Below is a small trained network, with its code and all its weights. Each question gives an input and a class and asks what happens when units are switched off, that is, made to give their printed mean instead of their output.

import numpy as np


def w(rows, s, z=0):
    codes = np.array(rows[::2]) - 128.0
    scale = np.full(codes.shape[1], s)
    scale[-1] = z or s
    return codes * scale


def norm(h):
    return h / np.sqrt((h * h).mean(-1, keepdims=True) + 1e-5)


def f(y):
    return y / 2 * (1 + np.tanh(0.7978845608 * (y + 0.044715 * y**3)))


def log_softmax(a):
    a = a - a.max(-1, keepdims=True)
    return a - np.log(np.exp(a).sum(-1, keepdims=True))


def net(x, mask):
    res = np.array(x, float).reshape(1, 7) / 4 @ E
    u = 0
    for l in range(4):
        y = f(norm(res) @ A[l][:, :-1].T + A[l][:, -1])
        res = res + np.where(mask[u : u + 4], y, B[l][:, -1]) @ B[l][:, :-1]
        u += 4
    return log_softmax(norm(res)[-1] @ U[:, :-1].T + U[:, -1])


A, B = {}, {}
E = w([
[90,112,157,114,106,104,145],'x0',
[121,138,128,161,137,100,148],'x1',
[133,136,116,132,129,126,127],'x2',
[123,122,132,121,124,128,127],'x3',
[217,165,187,27,255,63,123],'x4',
[59,65,77,43,217,202,221],'x5',
[139,124,117,118,129,139,107],'x6',
],0.0067)
A[0] = w([
[59,70,140,184,77,198,93,249],'L0N1',
[108,206,254,90,58,170,108,253],'L0N2',
[154,134,186,57,158,109,162,26],'L0N3',
[87,56,36,86,136,150,203,218],'L0N4',
],0.0067,0.0041)
B[0] = w([
[174,79,70,225,104,102,124,254],'L0N1',
[156,119,53,117,168,78,121,197],'L0N2',
[65,124,112,67,125,116,110,152],'L0N3',
[76,182,220,133,80,247,150,250],'L0N4',
],0.011,0.0071)
A[1] = w([
[107,182,149,194,144,170,34,150],'L1N1',
[189,117,78,173,100,80,254,68],'L1N2',
[159,71,69,196,140,168,13,4],'L1N3',
[207,148,215,122,113,117,29,46],'L1N4',
],0.0064,0.0017)
B[1] = w([
[78,101,49,100,73,90,250,191],'L1N1',
[223,126,86,51,81,183,105,199],'L1N2',
[95,109,112,129,12,106,67,253],'L1N3',
[83,198,99,88,184,1,180,160],'L1N4',
],0.0079,0.0031)
A[2] = w([
[244,77,201,91,233,172,156,2],'L2N1',
[162,152,66,191,45,197,134,120],'L2N2',
[216,113,48,134,74,163,173,24],'L2N3',
[142,64,84,143,253,134,194,70],'L2N4',
],0.0056,0.0026)
B[2] = w([
[62,93,148,48,95,158,90,142],'L2N1',
[125,88,157,199,67,135,119,253],'L2N2',
[201,130,161,169,36,69,127,167],'L2N3',
[86,157,197,138,2,187,23,124],'L2N4',
],0.0093,0.0052)
A[3] = w([
[151,91,137,97,165,79,2,75],'L3N1',
[112,133,186,86,203,208,188,217],'L3N2',
[118,81,99,193,95,230,190,5],'L3N3',
[121,186,184,64,123,106,239,253],'L3N4',
],0.0082,0.0029)
B[3] = w([
[168,225,64,175,140,132,255,177],'L3N1',
[71,86,183,59,107,102,75,244],'L3N2',
[111,146,190,150,164,209,210,253],'L3N3',
[169,137,125,92,173,76,94,208],'L3N4',
],0.0097,0.0064)
U = w([
[204,96,33,240,3,84,49,6],'0',
[185,211,47,87,174,38,130,171],'1',
[56,123,195,174,39,239,181,34],'2',
[75,139,189,28,146,150,62,181],'3',
],0.0078,0.0017)

Each question gives the input, the list of numbers given to net, and the class t.
The units are the neurons (one row each of A and B). Each row of codes is followed by its name. A weight is (code - 128) times the scale printed after its matrix; where a second scale follows, it is the last column's (A, B and U).
mask holds one flag per neuron, layer by layer. A switched-off neuron (its flag False) gives its mean, the last column of its row in B, instead of its output. The means were averaged over made-up inputs and are rounded, as every weight is.
A unit's drop is (log p(t) with every unit on - log p(t) with that unit switched off) / (log p(t) with every unit on - log p(t) with every unit switched off).
The circuit of an input: a set's keep is (log p(t) with only the set's units on - log p(t) with every unit switched off) / (log p(t) with every unit on - log p(t) with every unit switched off). Starting from the 12 units with the biggest drops (on a tie, the unit counted first), units are removed one at a time, each time the one whose removal leaves the highest keep (on an exact tie, the one counted first), for as long as the keep stays at least 0.8.
units of the circuit, in order: the units of the circuit, biggest drop first
top k neurons: the k neurons with the biggest drops, biggest first
top k neurons in layer l: the k neurons of layer l with the biggest drops, biggest first
drop when u is switched off: that unit's drop, to one decimal
input [-8,3,5,7,2,8,6], class 3: top 2 neurons => L0N1, L3N2
input [4,5,0,-5,6,0,-2], class 1: top 2 neurons => L0N4, L3N1
input [-2,1,0,-7,2,-8,3], class 1: units of the circuit, in order => L0N1, L1N4
input [3,6,-4,6,3,8,7], class 3: units of the circuit, in order => L0N1, L3N2
input [-8,2,4,7,2,-1,3], class 1: units of the circuit, in order => L0N1, L0N4
input [3,-3,-2,-1,2,7,3], class 3: units of the circuit, in order => L0N1, L3N2
input [3,7,-1,3,-3,-2,5], class 0: units of the circuit, in order => L0N4
input [8,7,7,-4,2,6,-7], class 3: units of the circuit, in order => L0N1, L3N4
input [-7,5,-3,1,4,-1,5], class 1: units of the circuit, in order => L0N4, L0N1
input [5,5,4,-4,0,0,-4], class 0: top 4 neurons => L0N4, L1N2, L2N3, L3N3
input [3,4,-4,-3,-4,-1,-8], class 0: top 2 neurons in layer 0 => L0N4, L0N1
input [-6,4,-3,8,3,0,0], class 1: top 2 neurons in layer 0 => L0N4, L0N1
input [4,4,2,1,-1,0,2], class 0: top 2 neurons in layer 0 => L0N1, L0N4
input [-2,-7,-5,-2,-3,0,7], class 0: units of the circuit, in order => L0N1
input [4,1,-2,5,1,6,4], class 3: top 3 neurons in layer 3 => L3N2, L3N4, L3N1
input [-2,1,2,-7,2,2,3], class 3: drop when L0N1 is switched off => 0.9
input [-8,-7,4,7,5,-2,-4], class 1: drop when L3N1 is switched off => 0.1
input [6,-2,-8,5,3,2,3], class 3: drop when L0N3 is switched off => 0.0
input [2,5,-5,2,3,-3,-3], class 1: top 2 neurons in layer 0 => L0N1, L0N4
